Below are the code and all the weights of a small trained network. Each question names an input and a class and asks about switching units off, where a switched-off unit gives its printed mean instead of its output.

import numpy as np


def w(rows, s, z=0):
    codes = np.array(rows[::2]) - 128.0
    scale = np.full(codes.shape[1], s)
    scale[-1] = z or s
    return codes * scale


def f(y):
    return y / 2 * (1 + np.tanh(0.7978845608 * (y + 0.044715 * y**3)))


def log_softmax(a):
    a = a - a.max(-1, keepdims=True)
    return a - np.log(np.exp(a).sum(-1, keepdims=True))


def net(x, mask):
    res = np.array(x, float).reshape(1, 7) / 4 @ E
    y = f(res @ A[0][:, :-1].T + A[0][:, -1])
    res = res + np.where(mask, y, B[0][:, -1]) @ B[0][:, :-1]
    return log_softmax(res[-1] @ U[:, :-1].T + U[:, -1])


A, B = {}, {}
E = w([
[146,179,105,193],'x0',
[105,128,92,205],'x1',
[38,47,222,132],'x2',
[110,90,97,181],'x3',
[140,253,148,185],'x4',
[66,170,107,197],'x5',
[37,199,81,74],'x6',
],0.007)
A[0] = w([
[127,141,14,106,175],'neuron 0',
[124,94,176,217,201],'neuron 1',
[112,121,172,82,138],'neuron 2',
[200,95,119,79,123],'neuron 3',
[93,201,158,104,156],'neuron 4',
[136,149,112,141,193],'neuron 5',
[246,143,108,85,125],'neuron 6',
[68,223,194,68,178],'neuron 7',
[68,199,169,46,172],'neuron 8',
[60,136,29,89,182],'neuron 9',
[149,173,105,153,227],'neuron 10',
[85,110,125,143,141],'neuron 11',
[80,160,81,82,113],'neuron 12',
[150,182,129,200,252],'neuron 13',
[229,84,178,122,164],'neuron 14',
[55,65,123,90,119],'neuron 15',
[118,59,184,203,187],'neuron 16',
[114,165,93,156,196],'neuron 17',
[147,129,178,175,190],'neuron 18',
],0.012,0.0035)
B[0] = w([
[125,209,196,119,208],'neuron 0',
[89,45,178,69,238],'neuron 1',
[91,139,57,144,173],'neuron 2',
[143,205,44,106,197],'neuron 3',
[181,85,142,190,184],'neuron 4',
[136,129,170,106,163],'neuron 5',
[147,177,85,92,221],'neuron 6',
[193,79,81,253,223],'neuron 7',
[166,109,71,245,214],'neuron 8',
[83,173,185,187,217],'neuron 9',
[163,125,210,97,206],'neuron 10',
[110,102,130,149,163],'neuron 11',
[136,172,157,172,172],'neuron 12',
[169,106,234,78,254],'neuron 13',
[129,151,48,50,235],'neuron 14',
[31,146,112,158,217],'neuron 15',
[73,42,153,74,249],'neuron 16',
[135,122,200,114,197],'neuron 17',
[113,89,157,78,188],'neuron 18',
],0.018,0.007)
U = w([
[122,147,66,126,1],'0',
[167,216,220,153,48],'1',
[213,121,190,94,188],'2',
[241,103,105,229,237],'3',
[255,153,75,59,136],'4',
[44,210,143,205,249],'5',
[99,59,116,111,86],'6',
],0.0077,0.0013)

Each question gives the input, the list of numbers given to net, and the class t.
The units are the neurons (one row each of A and B). Each row of codes is followed by its name. A weight is (code - 128) times the scale printed after its matrix; where a second scale follows, it is the last column's (A, B and U).
mask holds one flag per neuron, in row order. A switched-off neuron (its flag False) gives its mean, the last column of its row in B, instead of its output. The means were averaged over made-up inputs and are rounded, as every weight is.
A unit's drop is (log p(t) with every unit on - log p(t) with that unit switched off) / (log p(t) with every unit on - log p(t) with every unit switched off).
The circuit of an input: a set's keep is (log p(t) with only the set's units on - log p(t) with every unit switched off) / (log p(t) with every unit on - log p(t) with every unit switched off). Starting from the 12 units with the biggest drops (on a tie, the unit counted first), units are removed one at a time, each time the one whose removal leaves the highest keep (on an exact tie, the one counted first), for as long as the keep stays at least 0.8.
units of the circuit, in order: the units of the circuit, biggest drop first
most important unit: the unit with the biggest drop
top k neurons: the k neurons with the biggest drops, biggest first
drop when u is switched off: that unit's drop, to one decimal
input [-8,1,2,-4,-1,-4,6], class 3: units of the circuit, in order -> (neuron 8)
input [5,2,4,-7,-5,8,3], class 3: units of the circuit, in order -> (neuron 7; neuron 8)
input [-4,5,4,4,-5,-3,2], class 5: top 2 neurons -> (neuron 15; neuron 13)
input [-6,-6,-2,-7,-3,4,8], class 3: top 2 neurons -> (neuron 7; neuron 8)
input [-8,2,-7,-7,-3,6,-3], class 4: units of the circuit, in order -> (neuron 15; neuron 6; neuron 3)
input [0,7,0,-4,-2,1,-6], class 6: units of the circuit, in order -> (neuron 16; neuron 1)
input [1,-7,8,7,-4,5,3], class 5: top 2 neurons -> (neuron 15; neuron 13)
input [-5,4,-5,5,-5,4,5], class 5: top 2 neurons -> (neuron 13; neuron 9)
input [-6,-2,-7,-7,-5,6,3], class 5: top 2 neurons -> (neuron 9; neuron 13)
input [-3,6,-4,-8,8,5,4], class 3: top 2 neurons -> (neuron 7; neuron 8)
input [7,7,7,-3,3,0,2], class 6: top 3 neurons -> (neuron 0; neuron 1; neuron 16)
input [6,0,-6,-6,-4,4,8], class 1: top 2 neurons -> (neuron 0; neuron 9)
input [-3,-1,2,-2,-5,0,-1], class 0: top 2 neurons -> (neuron 1; neuron 13)
input [-4,-6,4,1,8,6,-2], class 3: most important unit -> neuron 7
input [7,1,3,-2,-7,-7,1], class 4: top 2 neurons -> (neuron 9; neuron 3)
input [-3,2,-5,4,-6,3,-1], class 5: drop when neuron 13 is switched off -> 0.4
input [0,-4,-3,8,-4,0,3], class 5: drop when neuron 13 is switched off -> 0.3
input [-7,3,-1,6,6,-3,7], class 3: drop when neuron 7 is switched off -> 0.4
input [0,2,4,-3,0,5,8], class 3: drop when neuron 7 is switched off -> 0.5
input [3,-8,4,6,4,-7,-4], class 4: most important unit -> neuron 14
